In the rows, 128 means zero.
Each row has a class, written after it, and each block has its own classes.
[ 73 106 112  97 118  78 175 196 173 143 100 127 112 150 100 121 126 120
 110 129 157  97 132 114 107 104  67 111 149 142 182 126 132]	Z_655
[132 115  98  94 115 100 166 181 135 128 150 148 109 141 169  78 101 120
 102 157 119 135 123 144 104 105  67 117 169  95 215 158 147]	Z_915
[ 55 115 117  98 134  95 179 169 172 143  87 124 101 168 134 133 131 118
 120 123 150  90 124 123 109 104  95 133 165 126 196 138 121]	Z_150
[142 105 117  98 114  99 167 183 140 125 141 134 100 143 172  70 105 126
 100 162 128 125 114 139 101  92  78 115 168 108 201 156 148]	Z_921
[ 74 117 109 105 111  92 187 187 169 150 100 131 110 156 118 122 137 109
 113 137 151 105 124 122 111 111  70 114 152 144 184 132 119]	Z_655
[141 102 108 104 117  85 159 170 140 118 140 148  98 154 169  69 115 125
  93 156 133 119 132 150  95 106  73 121 158  94 196 162 144]	Z_150
[125 108 109 102 114  93 160 177 132 132 144 157 106 146 164  76 116 132
 103 160 123 125 136 153  91 114  65 118 165  86 219 154 142]	Z_150
[157 120 123 114 122 112 158 168 136 135 169 148  95 148 179  87 121 118
 105 154 110 125 129 155 133 113  95 134 160  92 178 153 134]	Z_697
[163 116 140 104 117  95 160 179 129 120 149 144 106 124 150  66 113 119
  93 147 121 129 150 153  97 125  60 126 162 102 220 144 160]	Z_636
[135 113 123  94 109  97 155 181 146 135 150 157 102 138 160  86 122 130
 108 174 128 122 142 140  86 104  65 127 161 103 198 154 139]	Z_324
[ 58 134 124 104 121  96 183 168 172 157  91 122 108 163 132 148 150 121
 119 130 146 114 129 117 106 112  68 137 153 143 182 139 117]	Z_121
[ 73 120 127  95 132  87 180 179 171 137 101 121 108 150 123 115 131 115
 122 125 161  94 122 118 104 102  82 143 168 137 217 139 136]	Z_636
[ 60 118 128 101 122  90 185 180 171 143  89 129 103 170 141 132 145 107
 112 120 146  98 134 117 116 103  77 127 147 146 188 147 119]	Z_800
[ 62 114 117 107 124  99 189 196 164 148 105 140  99 169 138 135 133 105
 112 133 143  94 122 123  99 116  76 128 152 140 193 137 119]	Z_655
[159 118 125 117 125 113 146 182 125 130 160 157  94 148 170  95 128 115
 107 140 111 126 129 166 117 126 103 121 145  93 187 149 126]	Z_150
[ 60 117 110 108 120  91 196 201 171 152 121 144 101 175 140 137 133 111
 115 134 147 109 125 127  93 115  69 129 156 131 203 132 119]	Z_655
[ 64 131 121  94 121  85 189 190 177 153  96 131 111 165 117 146 149 119
 114 126 149  98 124 123 104 114  57 135 162 142 206 126 123]	Z_121
[134  99 113 106 116  95 147 176 143 114 134 146 110 153 172  70 118 119
  95 159 123 120 124 136  99 101  71 121 157  99 194 166 150]	Z_800
[ 64 118 113  98 120  98 199 176 176 144  90 126 106 176 155 149 134 108
 118 118 144 111 131 123 124 103  84 137 162 152 190 150 122]	Z_915
[ 56 118 106 102 120  94 191 183 164 147 109 133 106 172 137 127 125 115
 116 133 144 107 121 122  97 110  75 133 163 131 204 136 123]	Z_655
[ 51 120 112  98 125  96 204 191 161 152 102 139 104 164 153 143 128 106
 116 130 141 110 126 123 109 115  74 129 160 148 200 135 120]	Z_915
[144 106 126 101 112  98 152 180 150 125 144 159 100 145 168  85 122 125
 100 170 135 118 141 133  81 102  68 130 153 108 184 158 145]	Z_324
[ 76 125 127  98 122  86 178 189 166 146  89 126 114 153 108 136 147 116
 106 121 146  97 127 123 107 117  63 127 155 147 194 128 123]	Z_121
[139 107 117  97 112 100 167 183 135 127 141 137 100 140 172  72 106 128
 101 165 124 123 117 139 102  94  76 115 168 106 205 158 149]	Z_921
[ 54 121 117 103 124  95 205 184 161 155  97 137  99 168 149 135 134 120
 114 135 151  97 129 115 117 107  71 142 161 127 199 131 121]	Z_697
[138 101 108 103 119  91 165 173 137 116 137 141  98 154 185  75 115 130
  91 164 133 116 129 133 105  94  69 128 161 102 181 167 155]	Z_697
[ 62 128 127  95 130  92 192 186 170 153 102 134  99 163 133 144 138 111
 114 129 143  95 109 121 100 114  62 140 160 138 206 127 120]	Z_121
[132 110 108 102 115  96 165 177 131 125 144 148 109 147 168  85 113 144
 100 156 127 124 138 134 108 105  65 134 161  81 207 153 152]	Z_697
[133 108 104 101 111  91 155 177 141 128 154 152 109 148 145  79 102 131
 102 155 121 127 126 138  92 103  66 127 164  82 219 153 153]	Z_655
[147 121 127 115 118 113 172 161 121 123 124 143 101 145 169  86 121 120
  84 156 111 122 149 149 112 126  72 129 162  95 188 145 144]	Z_697
[ 65 116 117 100 120  88 202 187 171 148  88 129 107 166 132 135 141 121
 110 126 157  91 135 115 126 104  70 133 159 139 191 130 125]	Z_697
[ 81 116 136  97 126  87 189 209 179 145  99 129  99 159 138 138 151 105
 121 116 160  97 133 120 112 100  74 131 153 160 210 144 135]	Z_636
[ 82 123 137 101 123  89 190 197 180 152 100 132  99 158 137 139 156 105
 124 119 160 105 133 119 114 101  77 135 151 160 207 143 131]	Z_636
[ 70 115 115  97 120  90 193 196 181 146  97 136 108 162 130 137 134 110
 111 122 155 108 134 120 118 107  67 123 154 153 189 132 127]	Z_915
[140  99  99 106 113  94 154 185 145 122 157 148 101 154 172  75 104 119
 100 166 124 126 114 140  92 100  72 117 160  95 192 164 150]	Z_655
[121 108 119  98 117  89 144 171 135 125 144 150 109 143 153  67 113 129
 101 154 117 117 133 140 102 104  68 127 161  88 211 162 146]	Z_800
[125 106 106 102 117  88 159 180 134 129 149 152 107 146 162  75 116 132
 100 152 127 120 135 148  95 111  69 118 160  90 215 161 139]	Z_150
[ 64 113 139  95 118  87 190 195 174 155 107 153 103 154 124 141 140 122
 118 142 155  95 148 121  88 116  62 139 152 143 196 121 118]	Z_324
[ 68 114 131 105 120  89 174 174 178 142  86 131 112 168 128 137 144 114
 113 117 148 105 145 113 116 101  79 127 145 142 183 143 129]	Z_800
[ 67 116 119  96 126 102 181 173 166 132  84 135 109 161 126 123 132 111
 123 126 153  85 111 118 109 103  82 133 155 127 206 134 125]	Z_800
[ 68 122 124 100 131  98 179 165 173 140  85 122 112 160 121 140 132 113
 115 132 141  94 105 122  98 113  78 145 172 128 204 128 125]	Z_121
[ 50 116 118 106 128 102 188 156 175 145  90 126 109 176 142 137 131 130
 122 129 151  96 131 114 116 102  87 157 173 125 188 139 130]	Z_697
[168 127 138 117 123 108 142 193 134 140 174 151  99 133 161  77 129 104
 110 144 112 131 131 163 126 124  97 129 159 102 202 150 138]	Z_636
[141 101  99 103 114  95 154 177 145 119 161 149 104 156 172  70 107 122
  96 164 125 125 111 138  91 101  68 122 162 102 192 162 155]	Z_655
[159 116 138 117 119 109 146 187 129 144 164 146  97 138 163  89 121 115
 107 157  99 129 122 162 126 116 110 122 162 106 190 150 129]	Z_921
[134 100 120 101 118  94 151 168 140 113 128 144 104 149 167  63 110 117
  94 156 125 113 129 137  97 100  68 118 158 101 192 167 151]	Z_800
[ 72 116 133 105 124  94 168 188 171 143  81 130 117 154 105 126 146 103
 111 115 142  85 135 124 126 114  84 118 153 143 191 131 119]	Z_800
[170 128 136 116 125 119 142 179 125 132 162 146 102 137 154  99 128 110
 108 143  96 126 118 173 115 137  93 130 155  98 187 141 123]	Z_121
[130 116 101  98 114  99 168 179 139 130 150 153 111 146 169  83 106 117
 103 154 119 139 126 145 100 105  68 119 171 102 218 160 147]	Z_915
[ 70 120 112 103 115  91 184 181 179 148 101 127 102 163 126 130 142 113
 118 137 157 108 131 117 103  99  71 115 147 149 176 146 124]	Z_655
[141 118 120 102 119  91 155 194 146 129 161 149 106 138 156  67 118 125
 106 150 138 124 133 141 102 107  65 133 165  96 222 154 155]	Z_636
[ 55 116 108 105 123  95 187 189 165 149 106 137 103 179 144 138 129 110
 117 129 144 106 119 119  96 106  82 129 159 140 193 138 126]	Z_655
[ 57 113 124  99 130  95 187 153 169 143  85 125 104 171 136 131 124 126
 119 120 153  90 132 110 116  93  88 152 169 130 188 143 134]	Z_697
[ 57 116 134  99 121  95 187 193 169 155 109 148 103 159 138 137 141 121
 118 140 154  92 147 116  90 117  70 139 150 147 184 135 113]	Z_324
[134 100 115 101 118  94 143 177 141 114 136 146 109 148 167  64 112 120
  97 158 122 115 128 138  96  99  70 115 160  97 196 167 154]	Z_800
[144 105 125 102 113 101 151 183 153 125 141 159 102 143 168  91 120 123
 100 173 132 117 134 129  84 102  71 126 154 104 183 152 149]	Z_324
[ 52 115 126 101 127  97 177 182 168 146  98 140 108 168 139 123 139 109
 117 124 143  89 124 117 110 106  75 133 155 142 199 145 123]	Z_800
[148 106 119 103 114 102 163 179 135 121 139 135 106 140 164  68 110 124
  94 157 125 119 115 140 104  99  82 117 166 112 202 157 147]	Z_921
[130 110 108  96 116  97 163 179 121 127 145 153 100 142 165  76 115 137
 109 153 126 122 133 154  94 112  68 120 155  88 217 154 139]	Z_150
[158 118 132 112 117 115 162 165 115 118 124 143 110 128 154  84 106 107
  85 146  96 131 153 162 107 139  76 114 164 106 198 149 144]	Z_915
[138 111 124  94 107  94 155 179 143 130 143 157 104 138 158  86 123 133
 104 171 129 119 149 138  84 104  63 129 158 103 199 158 142]	Z_324
[ 49 113 124 106 130  93 190 196 159 155  98 145  96 167 142 134 138 114
 113 128 148  95 132 128 100 121  75 129 152 135 200 128 114]	Z_150
[137 106  95  97 113  93 159 184 138 120 164 149 107 147 159  85 106 133
 112 163 126 123 116 145  93 106  71 120 158  89 207 154 148]	Z_655

A new block, with new classes.
[123 122 121 126 130 132 133 137 116 136 124 129 131 134 124 135 131 120
 139 139 115 130 130 119 120 131 133 127 135 124 136 112 121]	Z_422
[129 129 106 125 127 129 130 127 111 127 121 128 129 115 137 132 125 122
 135 118 121 130 120 128 119 138 128 119 127 135 127 125 120]	Z_369
[155 115 127 133 132 120 143 131 124 128 123 138 128 136 135 120 130 127
 136 129 117 102 146 138 126 126 115 129 135 118 112 135 144]	Z_473
[122 116 131 116 117 137 129 132 118 127 126 137 135 124 136 131 139 113
 128 126 116 130 126 117 129 138 129 113 119 118 144 129 117]	Z_369
[129 119 125 127 125 145 127 131 130 128 125 141 135 129 114 145 120 112
 142 120 112 122 136 136 119 134 142 118 130 120 152 117 122]	Z_610
[150 107 134 137 134 108 130 132 129 124 127 117 136 139 133 122 138 125
 122 125 127 117 123 129 125 138 129 140 131 119 105 146 143]	Z_224
[136 124 106 132 133 111 120 143 123 126 118 120 123 126 124 141 141 111
 129 119 127 130 114 130 121 148 138 130 148 131 118 124 125]	Z_224
[152 114 125 133 138 108 140 115 111 131 116 134 134 138 139 123 132 133
 124 130 122 124 128 128 124 123 121 126 126 129  99 136 131]	Z_245
[124 126 111 130 131 121 126 139 105 130 130 134 130 125 124 134 129 120
 133 116 128 121 109 127 116 130 125 116 157 139 128 117 133]	Z_467
[132 128 107 133 133 123 125 136 121 129 140 138 128 110 135 137 134 114
 135 127 127 143 119 135 120 132 132 133 145 136 119 130 127]	Z_802
[131 114 142 120 113  83  95 179 120 148 108 100 135 127 134 105 133 138
 143 130 134  94 155 162 152 122 172 189 126 127  61 170 129]	Z_802
[131 125 127 123 116 149 119 129 129 140 127 124 132 119 124 134 123 130
 132 120 119 120 125 134 112 140 122 120 124 126 150 123 129]	Z_368
[118 137 113 135 104 172 120 154 161 174 121 117 142 121 130 132 130 133
 151 165  99 132 155 157  93 116 186 139 172 163 160  92 129]	Z_224
[131 139 139 129 175 119 125 123 117 117 152 139 119 145  93 131 150 139
 164 144 115  98 137 146 110 134 130 126 121 122 167 133 120]	Z_192
[138 125 106 134 132 118 122 137 122 122 122 115 128 131 128 127 136 115
 125 116 128 133 116 136 122 144 137 128 144 139 111 119 133]	Z_224
[130 130 116 129 129 122 125 128 120 123 127 133 122 123 129 129 124 125
 128 107 125 128 112 133 112 150 117 124 143 131 127 119 128]	Z_368
[138 117 135 131 122 135 120 137 127 132 124 124 134 131 109 128 136 124
 129 126 128 123 125 141 128 133 140 125 119 133 124 112 139]	Z_224
[124 128 109 128 129 137 123 140 118 136 141 132 127 117 133 120 137 116
 133 120 129 145 129 133 123 141 136 136 141 144 127 131 131]	Z_802
[139 127 116 131 135 128 130 125 124 130 120 133 133 129 116 128 127 119
 142 120 123 113 136 140 123 130 130 114 132 130 120 115 122]	Z_473
[122 138 102 137 142 123 129 126 114 121 123 126 128 132 122 136 124 123
 140 127 128 138 116 129 112 136 133 123 140 129 117 108 117]	Z_422
[118 137 126  86 145 165 123 179 136 134 134 156 148 118 129  89 166 128
 141 127 105 151 147  72 108 157 144 164 159 148 109 108 109]	Z_457
[119 126 131 125 124 144 120 140 113 134 133 137 138 130 125 128 130 122
 133 124 122 114 118 119 118 126 131 120 148 127 138 120 140]	Z_467
[144 110 128 133 131  98 141 130 114 128 126 130 126 131 141 116 132 130
 123 128 118 128 126 134 127 120 133 134 138 124 109 138 141]	Z_192
[134 126 106 131 130 126 128 136 118 126 141 134 126 115 133 137 137 115
 132 127 125 143 125 137 125 132 130 131 142 135 122 126 127]	Z_802
[128 129 111 137 136 120 153 115 104  60 168 153 132 141  92 105 177 106
  93  92 162 146 148 120 123 165 116 157 119 166  63 140 121]	Z_802
[150 113 134 128 124 120 137 132 130 125 127 131 131 127 138 124 122 137
 126 119 123 115 133 137 116 136 112 136 128 126 117 140 141]	Z_368
[129 115 133 117 115 147 126 143 124 131 126 128 141 130 121 131 133 113
 140 122 115 124 142 129 120 132 142 122 133 118 156 124 133]	Z_610
[ 94 157 153 127 163 131 115 144 130 103 129 155 158 153 150  70 123  96
 132 120 127 142 130 105 117 138 164 127 134 131  93 112 156]	Z_422
[141 107 135 130 130 112 137 124 130 125 130 132 130 134 137 122 126 132
 130 121 127 114 121 131 117 135 110 133 140 126 123 145 133]	Z_368
[131  82 154 120 117  68 112 119 116 174 126 146 119  73 150 167 135  97
  89 102  91 155  77 102 129 158 102 120  97  86 143 153 103]	Z_298
[159 171 121 108 136 130 109 127 169  58 143 141 128 117 111 143 162 127
 113 164 163 115 143 160 135 127  76 139 116 127  92 117 108]	Z_298
[116 106 149 122  99 118 124 141  95 143 129 153 114 121 159 182 152  89
 104 151  78 111 107 112 136 103 110 123 150  69 160 135 146]	Z_467
[ 88 122 117 122 143 125 103 133 151 172 113 132 126 131 142 170 115  75
 156 182  86  95 149 140 146 106 169 129 152 114 199 125  82]	Z_422
[130 131 132 122 125 123 121 133 136 142 125 129 131 119 128 125 127 122
 133 133 119 127 128 140 128 133 136 116 122 132 147 115 125]	Z_192
[150 116 172  99 179  91 143 132  95 113 169 161 109 124 137 130 140 138
 171  99  93 127 131 161 118 175 119 178 119 150 167 118 143]	Z_949
[119 133 113 121 134 114 133 145 120 131 123 116 130 128 108 128 129 116
 134 113 129 137 126 138 119 140 132 122 143 133 124 123 126]	Z_457
[136 136 128 134 159 139 127 106 115 105 137 154 112 146 123 153 129 133
 126 124  88 156 117 139 112 124 114 118 124 100 119 114 114]	Z_298
[142 113 106 127 168 129 152 137 137 140 158 152 127  92 108 151 145 130
 130 136 118 149 147  92 119 121 152 133 126 160 179 116  97]	Z_949
[102 180  89 122 123 132 111 138 155 186 128  65 112  96 109 130 149 162
 113 165 134 155 154 137 130  86 123 136 117 170 147 127  92]	Z_457
[128 121 124 122 133 111 120 138 119 129 129 134 124 125 120 125 134 114
 129 114 117 141 116 145 115 149 121 114 142 131 127 119 123]	Z_298
[133 122 129 118 121 154 122 138 119 130 127 131 132 128 120 141 131 121
 144 120 109 126 132 127 116 138 130 119 126 108 159 120 132]	Z_610
[159 169 130 123 124 126 116 185 137 143 106  86 120  96 106 181 103 171
 147 108 132 136 125 109 104 157 151 119  92  78 162 126 139]	Z_949
[134 127 128 117 123 118 119 135 128 141 125 122 131 113 131 135 132 120
 138 133 119 124 125 141 123 138 132 121 126 129 149 121 122]	Z_192
[150 116 126 137 133 104 138 121 118 132 120 136 133 136 142 123 136 130
 121 135 125 118 128 128 120 130 122 127 136 119 107 143 137]	Z_245
[125 132 109 127 130 130 125 126 112 130 125 132 119 126 135 133 132 133
 138 123 112 131 120 134 120 140 128 125 131 130 127 124 110]	Z_369
[134 120 125 122 130 126 129 134 120 136 124 131 132 123 126 128 134 118
 133 130 117 133 123 128 124 128 134 109 126 130 142 118 127]	Z_192
[163 127 166 128 120 131 153 115 139 130 159 174 117 105 135 137 135 150
 124 132  80 127 176 184 119 133 126 159  98 142 134  72 138]	Z_473
[110 143 112 119 136 118 130 140 121 135 125 117 130 123 108 128 132 112
 131 117 125 139 126 129 116 137 131 125 138 142 127 120 122]	Z_457
[139 125 124 118 124 125 126 122 108 142 115 130 134 122 129 135 127 118
 131 124 122 120 120 123 122 141 130 119 128 127 137 110 127]	Z_245
[141  97 132 135 130 119 142 131 126 124 131 136 137 144 130 120 131 123
 134 121 115 122 140 135 123 126 130 129 140 120 124 143 136]	Z_610
[140 135  99 137 141 112 130 123 107 133 118 135 127 119 129 133 130 119
 126 123 124 129 122 133 112 135 134 114 135 141 118 116 128]	Z_245
[135 115 135 122 139 113 146 135 128 124 129 129 136 137 121 117 129 129
 128 121 124 134 134 128 125 125 124 136 134 126 102 137 135]	Z_457
[137 138 127 121 125 125 121 128 114 143 111 121 133 125 134 134 131 123
 128 135 125 123 127 130 124 125 128 113 120 123 135 122 137]	Z_245
[127 126 107 134 140 125 128 141 106 129 132 143 128 126 123 124 125 124
 133 109 123 122 114 124 115 139 127 119 154 147 116 113 134]	Z_467
[152 119 125 135 138 107 139 120 116 128 118 139 128 134 137 127 133 132
 123 132 128 118 129 124 123 128 123 131 131 122 107 142 136]	Z_245
[147 114 131 138 130 111 132 130 132 124 123 116 133 139 132 125 136 125
 122 132 131 118 124 133 127 127 129 140 133 125 107 144 145]	Z_224
[146 108 131 110 147  86 159 170 146 130 135 104 136 150 150  99 118 111
 101 102 105 122 171  70 154 175 134 133 140  90 144 143 130]	Z_457
[149 116 132 133 137 117 140 125 124 127 124 138 129 136 133 118 133 129
 134 127 119 105 144 134 127 120 123 136 132 116 106 141 139]	Z_473
[ 91 127 147 134 134  99 115  94 103 123 126 128 134 159 110 148 114 101
 153 117 108 122 116 189 127 124 158 150 126 152  91 126  94]	Z_802
[131 132 109 140 138 122 117 135 120 128 123 113 134 127 118 134 136 112
 127 121 125 130 117 135 115 135 146 118 131 132 122 120 136]	Z_224
[172 119 113 146 135 100 130 173 105 121  93 168 115 108 118 150 162 133
 135 119 120 136 132 155 106 122  97 109  95 124  34 153 142]	Z_473
[134 117 132 117 126 141 128 136 116 128 134 128 142 121 134 134 131 117
 136 126 116 134 123 134 124 126 134 125 123 130 143 117 144]	Z_949
[177 145 121 104 131 140  91 154 186 102 141 149 168  81 155 128  98 123
 141 139 142  71 139 149 136 165 130 141 140 121 127  77 126]	Z_467
[105 155 149 153 143  72 127 116 170 122 141 137 122 150 127 147 105 102
 132 120 103 100 126 150 112 180 134 117 148  95 166 125 115]	Z_610
[155 120 136 139  92 171 150  83 152 158 111 130 117 139 147 139  86 155
  95 145 116 120 156 128 152 105 119 142  98 115 134 122 139]	Z_245
[139 125 126 133 123 130 119 130 131 128 125 110 132 129 115 144 134 117
 124 131 128 117 123 136 127 133 137 123 122 117 137 122 135]	Z_224
[152 109 135 150 123  85 145 181 118 157 108 142 120 125 127 127 123 117
 122 138  86  66 189 136 133 115 164 148 121  95 107 145 165]	Z_473
[134 119 126 133 123 142 121 131 131 134 127 113 134 131 115 139 139 116
 123 131 124 124 127 127 123 131 143 122 125 119 144 126 133]	Z_224
[162 120 138 133 130  97 125 156 131 130 115 131 125 105 145 146 103 128
 137 119 128 124 109 126 129 118 131 105 131  73 148 129 166]	Z_610
[140 122 127 121 132 134 124 133 118 138 122 134 136 121 120 123 134 116
 141 124 116 106 144 133 126 129 129 121 119 124 129 119 130]	Z_473
[117 122 123 114 133 129 145 113 144  80 156 150 153 152 128  55 171 116
 114 139 161 147 144 130 136 119 143 145 183 195  85  96 111]	Z_192
[128 121 124 119 118 137 130 125 115 127 125 129 135 123 143 135 131 116
 128 126 114 126 122 120 125 137 121 114 119 115 140 131 121]	Z_369
[142 130  83 124 153 158 146 154 106 129 116 124 137 159 154 121 126 114
 120 151  68 111 144  47 133 116 116 135 144 109 105 125 130]	Z_949
[134 118 119 127 123 143 123 137 120 134 121 116 130 132 120 134 138 110
 124 128 123 122 124 117 127 134 135 126 131 123 139 124 139]	Z_224
[143 114 133 133 130 118 134 130 128 128 129 135 126 131 136 123 128 138
 127 122 123 117 129 134 115 132 112 136 131 126 116 147 137]	Z_368
[142 105 131 132 135 116 139 136 115 124 132 138 135 138 133 121 124 132
 126 119 130 110 124 120 128 122 120 129 146 131 111 139 143]	Z_467
[138 114 103 143 139 142 121 179 154 145 116 142 171 124 142  92 152 132
 158 167 147 148 135 123  97  89 152 113 167 161  63 167 134]	Z_802
[146 117 126 132 134 104 137 129 125 122 125 132 129 132 140 120 132 128
 130 132 124 121 125 137 125 127 124 130 137 124 110 140 137]	Z_192
